Below is a small trained network, with its code and all its weights. Each question gives an input and a class and asks what happens when units are switched off, that is, made to give their printed mean instead of their output.

import numpy as np


def w(rows, s, z=0):
    codes = np.array(rows[::2]) - 128.0
    scale = np.full(codes.shape[1], s)
    scale[-1] = z or s
    return codes * scale


def f(y):
    return np.maximum(y, 0)


def log_softmax(a):
    a = a - a.max(-1, keepdims=True)
    return a - np.log(np.exp(a).sum(-1, keepdims=True))


def net(x, mask):
    res = np.array(x, float).reshape(1, 3) / 4 @ E
    y = f(res @ A[0][:, :-1].T + A[0][:, -1])
    res = res + np.where(mask, y, B[0][:, -1]) @ B[0][:, :-1]
    return log_softmax(res[-1] @ U[:, :-1].T + U[:, -1])


A, B = {}, {}
E = w([
[102,138,71,119,247,85,124,1,169],'x0',
[96,140,79,127,181,181,193,146,36],'x1',
[158,72,103,35,84,244,141,87,156],'x2',
],0.012)
A[0] = w([
[95,173,182,193,173,70,112,167,106,192],'N0',
[106,153,98,112,222,117,102,84,172,25],'N1',
[102,146,195,117,60,144,121,182,60,120],'N2',
[118,139,77,97,218,93,142,110,156,93],'N3',
[133,198,150,190,148,71,126,92,58,73],'N4',
[114,152,106,112,161,120,134,16,141,78],'N5',
[93,89,73,130,203,112,145,119,133,254],'N6',
[64,115,118,114,175,107,138,85,154,65],'N7',
[79,178,68,123,234,202,233,161,2,142],'N8',
[165,141,150,127,87,78,24,104,231,125],'N9',
[123,83,159,151,224,145,54,116,195,230],'N10',
[143,146,125,174,160,55,97,142,81,45],'N11',
[217,115,82,59,113,225,122,51,125,47],'N12',
],0.0099,0.0079)
B[0] = w([
[116,72,139,119,95,128,141,44,174,237],'N0',
[129,179,149,180,81,163,148,159,80,191],'N1',
[214,117,84,164,70,32,170,181,73,212],'N2',
[162,108,107,169,78,132,121,165,87,194],'N3',
[127,100,174,166,47,148,128,98,192,192],'N4',
[169,141,124,181,74,91,192,174,142,198],'N5',
[172,73,59,96,134,80,124,166,138,221],'N6',
[148,164,121,173,132,92,176,167,132,173],'N7',
[156,220,91,78,106,129,51,88,167,247],'N8',
[130,219,73,83,168,147,41,154,173,228],'N9',
[159,93,80,91,136,108,122,171,136,216],'N10',
[77,94,176,157,76,254,138,115,177,181],'N11',
[110,83,176,193,80,228,150,98,211,216],'N12',
],0.0096,0.016)
U = w([
[178,116,84,201,97,78,212,248,87,92],'0',
[146,208,88,99,122,115,54,121,143,94],'1',
[119,45,157,180,92,167,197,65,170,121],'2',
[164,31,68,37,131,59,143,130,108,247],'3',
[127,90,132,133,159,112,203,101,62,103],'4',
[72,157,142,132,189,142,147,118,56,105],'5',
],0.011,0.014)

Each question gives the input, the list of numbers given to net, and the class t.
The units are the neurons (one row each of A and B). Each row of codes is followed by its name. A weight is (code - 128) times the scale printed after its matrix; where a second scale follows, it is the last column's (A, B and U).
mask holds one flag per neuron, in row order. A switched-off neuron (its flag False) gives its mean, the last column of its row in B, instead of its output. The means were averaged over made-up inputs and are rounded, as every weight is.
A unit's drop is (log p(t) with every unit on - log p(t) with that unit switched off) / (log p(t) with every unit on - log p(t) with every unit switched off).
The circuit of an input: a set's keep is (log p(t) with only the set's units on - log p(t) with every unit switched off) / (log p(t) with every unit on - log p(t) with every unit switched off). Starting from the 12 units with the biggest drops (on a tie, the unit counted first), units are removed one at a time, each time the one whose removal leaves the highest keep (on an exact tie, the one counted first), for as long as the keep stays at least 0.8.
units of the circuit, in order: the units of the circuit, biggest drop first
unit that matters most: the unit with the biggest drop
k most important neurons: the k neurons with the biggest drops, biggest first
drop of u: that unit's drop, to one decimal
input [5,-1,-8], class 2: 3 most important neurons : [N0 N11 N4]
input [-6,7,-4], class 1: units of the circuit, in order : [N8]
input [5,3,-8], class 2: 2 most important neurons : [N0 N11]
input [4,-4,2], class 0: units of the circuit, in order : [N8 N0]
input [-3,5,-5], class 1: 2 most important neurons : [N8 N12]
input [5,1,4], class 0: 2 most important neurons : [N0 N5]
input [0,-2,1], class 3: units of the circuit, in order : [N1 N12]
input [-5,7,8], class 2: 2 most important neurons : [N12 N9]
input [3,0,-2], class 3: 3 most important neurons : [N2 N12 N6]
input [5,-4,2], class 0: 2 most important neurons : [N8 N5]
input [-3,-5,2], class 1: 3 most important neurons : [N9 N6 N0]
input [6,-6,6], class 0: 2 most important neurons : [N5 N8]
input [6,7,1], class 1: 2 most important neurons : [N8 N2]
input [0,-1,1], class 3: unit that matters most : N8
input [-3,3,4], class 2: 4 most important neurons : [N9 N12 N6 N10]
input [7,8,8], class 1: 3 most important neurons : [N8 N2 N0]
input [-5,8,1], class 1: drop of N8 : 1.5
input [3,8,8], class 1: drop of N12 : -0.1
input [-2,7,-1], class 1: drop of N8 : 0.9
input [-5,0,-7], class 2: units of the circuit, in order : [N0]
